Below is a small trained network, with its code and all its weights. Each question gives an input and a target symbol and asks what happens when units are switched off, that is, made to give their printed mean instead of their output.

import numpy as np


def w(rows, s, z=0):
    codes = np.array(rows[::2]) - 128.0
    scale = np.full(codes.shape[1], s)
    scale[-1] = z or s
    return codes * scale


def f(y):
    return y / 2 * (1 + np.tanh(0.7978845608 * (y + 0.044715 * y**3)))


def softmax(a):
    e = np.exp(a - a.max(-1, keepdims=True))
    return e / e.sum(-1, keepdims=True)


def log_softmax(a):
    a = a - a.max(-1, keepdims=True)
    return a - np.log(np.exp(a).sum(-1, keepdims=True))


def net(x, mask):
    ids = ['ΓΛαβζηθφω'.index(c) for c in x.split()]
    T = len(ids)
    res = E[ids] + P[:T]
    r = res
    for j in range(2):
        rows = slice(2 * j, 2 * j + 2)
        q, k, v = (r @ M[0][rows].T for M in (Q, K, V))
        z = softmax(np.where(np.tri(T) > 0, q @ k.T / 2**0.5, -1e9)) @ v
        o = O[0][rows]
        res = res + np.where(mask[j], z, o[:, -1]) @ o[:, :-1]
    y = f(res @ A[0][:, :-1].T + A[0][:, -1])
    res = res + np.where(mask[2:14], y, B[0][:, -1]) @ B[0][:, :-1]
    return log_softmax(res[-1] @ U[:, :-1].T + U[:, -1])


Q, K, V, O, A, B = {}, {}, {}, {}, {}, {}
E = w([
[101,97,109,140,158],'Γ',
[110,106,111,71,162],'Λ',
[86,116,137,165,145],'α',
[127,66,79,69,189],'β',
[145,106,42,29,192],'ζ',
[81,110,155,113,150],'η',
[89,136,159,79,155],'θ',
[111,44,128,191,153],'φ',
[101,8,139,100,182],'ω',
],0.013)
P = w([
[55,135,79,141,71],'0',
[140,157,143,154,136],'1',
[165,94,131,124,130],'2',
[31,124,86,134,109],'3',
[131,158,155,149,168],'4',
[149,86,163,114,146],'5',
[18,120,107,127,135],'6',
[119,157,169,145,193],'7',
[133,66,183,100,161],'8',
[4,116,120,125,153],'9',
],0.015)
Q[0] = w([
[223,107,174,137,113],'h1',
[164,254,73,140,66],'h1',
[102,145,113,147,174],'h2',
[133,101,117,134,56],'h2',
],0.041)
K[0] = w([
[66,46,153,47,4],'h1',
[205,140,69,169,26],'h1',
[116,139,147,107,187],'h2',
[168,121,139,96,57],'h2',
],0.033)
V[0] = w([
[135,13,54,250,220],'h1',
[167,137,27,13,172],'h1',
[87,218,91,71,156],'h2',
[162,218,87,128,136],'h2',
],0.016)
O[0] = w([
[191,137,94,84,16,158],'h1',
[86,90,184,5,159,187],'h1',
[140,170,49,150,174,255],'h2',
[138,163,129,56,156,63],'h2',
],0.014,0.0073)
A[0] = w([
[116,101,107,181,163,95],'n1',
[247,148,167,163,136,1],'n2',
[144,148,186,127,200,183],'n3',
[216,56,209,139,139,69],'n4',
[105,132,111,163,84,74],'n5',
[70,126,97,106,143,7],'n6',
[198,131,187,149,207,112],'n7',
[242,132,182,82,140,83],'n8',
[79,83,139,137,188,85],'n9',
[143,240,213,147,148,87],'n10',
[231,111,172,105,102,100],'n11',
[226,165,131,175,125,125],'n12',
],0.015,0.0096)
B[0] = w([
[125,74,163,71,185,216],'n1',
[13,229,38,57,118,137],'n2',
[161,81,121,57,181,230],'n3',
[45,103,193,103,130,143],'n4',
[125,136,101,83,197,152],'n5',
[90,121,236,182,88,176],'n6',
[94,123,132,121,1,181],'n7',
[109,98,48,203,150,165],'n8',
[148,232,98,166,91,250],'n9',
[98,180,183,244,196,147],'n10',
[173,191,170,122,129,171],'n11',
[144,76,211,186,92,159],'n12',
],0.021,0.016)
U = w([
[160,74,160,130,162,152],'Γ',
[129,155,186,77,129,1],'Λ',
[198,153,156,122,112,126],'α',
[36,80,134,70,116,126],'β',
[29,85,71,102,180,137],'ζ',
[25,175,67,145,111,143],'η',
[203,155,126,3,153,126],'θ',
[107,140,29,145,140,225],'φ',
[134,187,148,107,218,101],'ω',
],0.0053,0.0067)

Each question gives the input, a string of symbols that net reads in full, and the target symbol t.
The units are the heads (2 rows each of Q, K, V and O) and the neurons (one row each of A and B). Each row of codes is followed by its name. A weight is (code - 128) times the scale printed after its matrix; where a second scale follows, it is the last column's (O, A, B and U).
mask holds one flag per unit, heads first, then neurons. A switched-off unit (its flag False) gives its mean, the last column of its rows in O or B, instead of its output. The means were averaged over made-up inputs and are rounded, as every weight is.
A unit's drop is (log p(t) with every unit on - log p(t) with that unit switched off) / (log p(t) with every unit on - log p(t) with every unit switched off).
The circuit of an input: a set's keep is (log p(t) with only the set's units on - log p(t) with every unit switched off) / (log p(t) with every unit on - log p(t) with every unit switched off). Starting from the 12 units with the biggest drops (on a tie, the unit counted first), units are removed one at a time, each time the one whose removal leaves the highest keep (on an exact tie, the one counted first), for as long as the keep stays at least 0.8.
circuit, biggest first: the units of the circuit, biggest drop first
most important unit: the unit with the biggest drop
top k neurons: the k neurons with the biggest drops, biggest first
which heads matter: for each layer, one digit per head in row order, 1 if its drop is at least 0.15 and else 0, layers parted by /
input ζ θ ω Γ θ θ θ Λ Γ, target θ: top 3 neurons : [n3, n1, n8]
input θ θ θ α φ θ Λ, target α: which heads matter : 10
input Λ θ ζ ω θ Λ, target α: most important unit : n11
input θ Λ η θ η Γ Λ, target ζ: circuit, biggest first : [h1, n9, n11]
input φ θ θ φ α β, target β: circuit, biggest first : [n4, h2]
input θ φ β Λ θ φ, target β: circuit, biggest first : [n4, h2]
input β θ ω θ θ β Γ, target ω: which heads matter : 10
input β η β β θ β η ζ Λ β, target Λ: which heads matter : 10
input θ θ η, target θ: which heads matter : 10
input α θ θ β, target ω: circuit, biggest first : [h1, n9, n1]
input η φ ζ θ, target α: circuit, biggest first : [n12, h1]
input φ α Λ φ, target Γ: circuit, biggest first : [h1, n12, n9]
input φ β ω Λ ζ θ β θ θ, target θ: circuit, biggest first : [n6, n10]
input α β θ θ, target β: circuit, biggest first : [h1, n9]
input ζ θ θ β ω α, target α: circuit, biggest first : [h1]
input β ζ θ θ, target Λ: circuit, biggest first : [n6, h1, n9]
input θ α Λ β β ζ, target φ: circuit, biggest first : [n8, h1]
input θ α Λ η ω, target Λ: circuit, biggest first : [n11, h2, n4, h1]
input θ θ θ θ θ θ θ Λ θ φ, target η: top 2 neurons : [n3, n9]
input θ α α φ β θ, target β: circuit, biggest first : [h2, n4]
input θ β θ α ζ θ φ, target Λ: which heads matter : 10
input β θ β β θ θ Λ η ζ, target Γ: which heads matter : 10
input θ Λ θ ω β θ Λ, target β: circuit, biggest first : [h1, n9]
input θ Λ θ Λ θ θ β θ β α, target ω: top 3 neurons : [n9, n1, n7]
input Λ α ω α ζ, target ζ: most important unit : n8
input Γ Λ θ ζ, target η: which heads matter : 10
input η θ θ θ, target ω: top neuron : [n9]
input θ α ω β φ β θ θ Λ η, target ω: top 3 neurons : [n9, n7, n1]
